Below are the code and all the weights of a small trained network. Each question names an input and a class and asks about switching units off, where a switched-off unit gives its printed mean instead of its output.

import numpy as np


def w(rows, s, z=0):
    codes = np.array(rows[::2]) - 128.0
    scale = np.full(codes.shape[1], s)
    scale[-1] = z or s
    return codes * scale


def norm(h):
    return h / np.sqrt((h * h).mean(-1, keepdims=True) + 1e-5)


def f(y):
    return np.maximum(y, 0)


def log_softmax(a):
    a = a - a.max(-1, keepdims=True)
    return a - np.log(np.exp(a).sum(-1, keepdims=True))


def net(x, mask):
    res = np.array(x, float).reshape(1, 7) / 4 @ E
    u = 0
    for l in range(4):
        y = f(norm(res) @ A[l][:, :-1].T + A[l][:, -1])
        res = res + np.where(mask[u : u + 5], y, B[l][:, -1]) @ B[l][:, :-1]
        u += 5
    return log_softmax(norm(res)[-1] @ U[:, :-1].T + U[:, -1])


A, B = {}, {}
E = w([
[126,130,129,124],'x0',
[25,99,112,93],'x1',
[134,133,123,121],'x2',
[124,126,130,132],'x3',
[173,96,204,19],'x4',
[127,123,127,132],'x5',
[184,2,27,122],'x6',
],0.0043)
A[0] = w([
[175,118,178,72,56],'0.n0',
[161,145,88,24,47],'0.n1',
[11,33,166,165,5],'0.n2',
[120,31,244,62,27],'0.n3',
[207,90,211,252,42],'0.n4',
],0.0049,0.0019)
B[0] = w([
[142,188,67,48,207],'0.n0',
[170,180,85,99,180],'0.n1',
[117,193,31,34,196],'0.n2',
[145,191,42,3,250],'0.n3',
[145,195,81,59,218],'0.n4',
],0.0049,0.0019)
A[1] = w([
[134,104,165,147,16],'1.n0',
[40,61,188,104,10],'1.n1',
[116,253,100,99,127],'1.n2',
[28,70,137,164,81],'1.n3',
[177,101,6,99,105],'1.n4',
],0.0065,0.0012)
B[1] = w([
[109,146,107,105,128],'1.n0',
[116,175,82,60,141],'1.n1',
[93,2,188,156,253],'1.n2',
[185,158,129,20,159],'1.n3',
[61,100,244,162,251],'1.n4',
],0.007,0.0047)
A[2] = w([
[112,190,38,215,2],'2.n0',
[255,159,148,173,206],'2.n1',
[75,177,30,214,140],'2.n2',
[68,120,120,200,228],'2.n3',
[169,166,153,149,121],'2.n4',
],0.0077,0.00065)
B[2] = w([
[186,120,134,62,174],'2.n0',
[2,124,66,67,188],'2.n1',
[191,160,147,55,201],'2.n2',
[140,94,184,54,254],'2.n3',
[84,120,87,102,156],'2.n4',
],0.0096,0.0037)
A[3] = w([
[105,235,198,162,146],'3.n0',
[57,49,175,84,136],'3.n1',
[106,140,92,150,6],'3.n2',
[44,175,9,87,123],'3.n3',
[171,1,42,172,129],'3.n4',
],0.009,0.0013)
B[3] = w([
[64,34,79,112,144],'3.n0',
[178,149,117,190,253],'3.n1',
[131,142,114,144,128],'3.n2',
[139,173,80,165,154],'3.n3',
[2,125,162,108,144],'3.n4',
],0.013,0.012)
U = w([
[21,61,169,129,185],'0',
[183,129,147,2,124],'1',
[155,142,146,171,196],'2',
[147,132,136,157,159],'3',
[101,191,52,155,4],'4',
[152,123,156,155,59],'5',
],0.0099,0.0019)

Each question gives the input, the list of numbers given to net, and the class t.
The units are the neurons (one row each of A and B). Each row of codes is followed by its name. A weight is (code - 128) times the scale printed after its matrix; where a second scale follows, it is the last column's (A, B and U).
mask holds one flag per neuron, layer by layer. A switched-off neuron (its flag False) gives its mean, the last column of its row in B, instead of its output. The means were averaged over made-up inputs and are rounded, as every weight is.
A unit's drop is (log p(t) with every unit on - log p(t) with that unit switched off) / (log p(t) with every unit on - log p(t) with every unit switched off).
The circuit of an input: a set's keep is (log p(t) with only the set's units on - log p(t) with every unit switched off) / (log p(t) with every unit on - log p(t) with every unit switched off). Starting from the 12 units with the biggest drops (on a tie, the unit counted first), units are removed one at a time, each time the one whose removal leaves the highest keep (on an exact tie, the one counted first), for as long as the keep stays at least 0.8.
circuit, biggest first: the units of the circuit, biggest drop first
most important unit: the unit with the biggest drop
k most important neurons: the k neurons with the biggest drops, biggest first
k most important neurons of layer l: the k neurons of layer l with the biggest drops, biggest first
input [-4,6,-3,-4,5,1,-3], class 4: 4 most important neurons => (2.n3, 1.n4, 3.n3, 2.n2)
input [5,5,-5,4,-7,-6,1], class 1: most important neuron => (2.n2)
input [7,-3,-1,-3,6,-1,8], class 0: 3 most important neurons => (3.n4, 2.n3, 2.n2)
input [-1,5,-7,6,5,-4,0], class 3: circuit, biggest first => (2.n3, 3.n1)
input [-2,6,2,-7,-8,-1,-6], class 1: 3 most important neurons => (2.n2, 1.n4, 2.n3)
input [-6,-4,-8,-7,-8,-4,6], class 1: circuit, biggest first => (2.n2, 3.n1)
input [-6,-7,4,1,5,-2,0], class 4: 2 most important neurons => (2.n1, 2.n3)
input [6,2,3,0,-6,3,-4], class 1: circuit, biggest first => (1.n4, 2.n2)
input [0,-2,4,5,-7,-4,6], class 1: 2 most important neurons => (1.n2, 2.n2)
input [1,-1,4,-4,-8,-3,-4], class 1: circuit, biggest first => (2.n2, 3.n1)
input [3,-8,1,-4,-1,5,-6], class 4: circuit, biggest first => (1.n4, 2.n1)
input [5,2,0,4,-7,4,6], class 1: 2 most important neurons => (1.n2, 2.n2)
input [-1,-6,-4,3,7,-3,7], class 0: 4 most important neurons => (3.n4, 2.n2, 2.n3, 1.n3)
input [0,7,-2,-7,-7,6,3], class 1: circuit, biggest first => (1.n2, 2.n2, 2.n3)
input [-1,1,-2,1,7,2,-7], class 0: most important unit => 3.n0
input [-3,3,7,1,7,3,8], class 0: 2 most important neurons => (3.n4, 2.n3)
input [6,7,2,-6,0,4,5], class 4: circuit, biggest first => (1.n2, 3.n3)
input [-1,-6,3,7,5,-4,-5], class 4: 4 most important neurons => (2.n4, 2.n1, 1.n4, 2.n3)
input [-4,8,-5,1,-3,6,-7], class 4: 4 most important neurons => (1.n4, 3.n3, 1.n3, 1.n1)
input [6,-4,-6,-1,0,3,8], class 0: circuit, biggest first => (3.n4)
input [0,3,-5,1,-8,3,6], class 1: circuit, biggest first => (1.n2, 2.n2, 3.n1)
input [0,2,6,-7,4,7,1], class 2: 2 most important neurons of layer 3 => (3.n1, 3.n0)
input [-7,7,-1,0,-2,8,-1], class 2: 2 most important neurons => (0.n2, 2.n1)
input [3,0,3,4,4,-2,-6], class 0: 2 most important neurons of layer 2 => (2.n3, 2.n0)
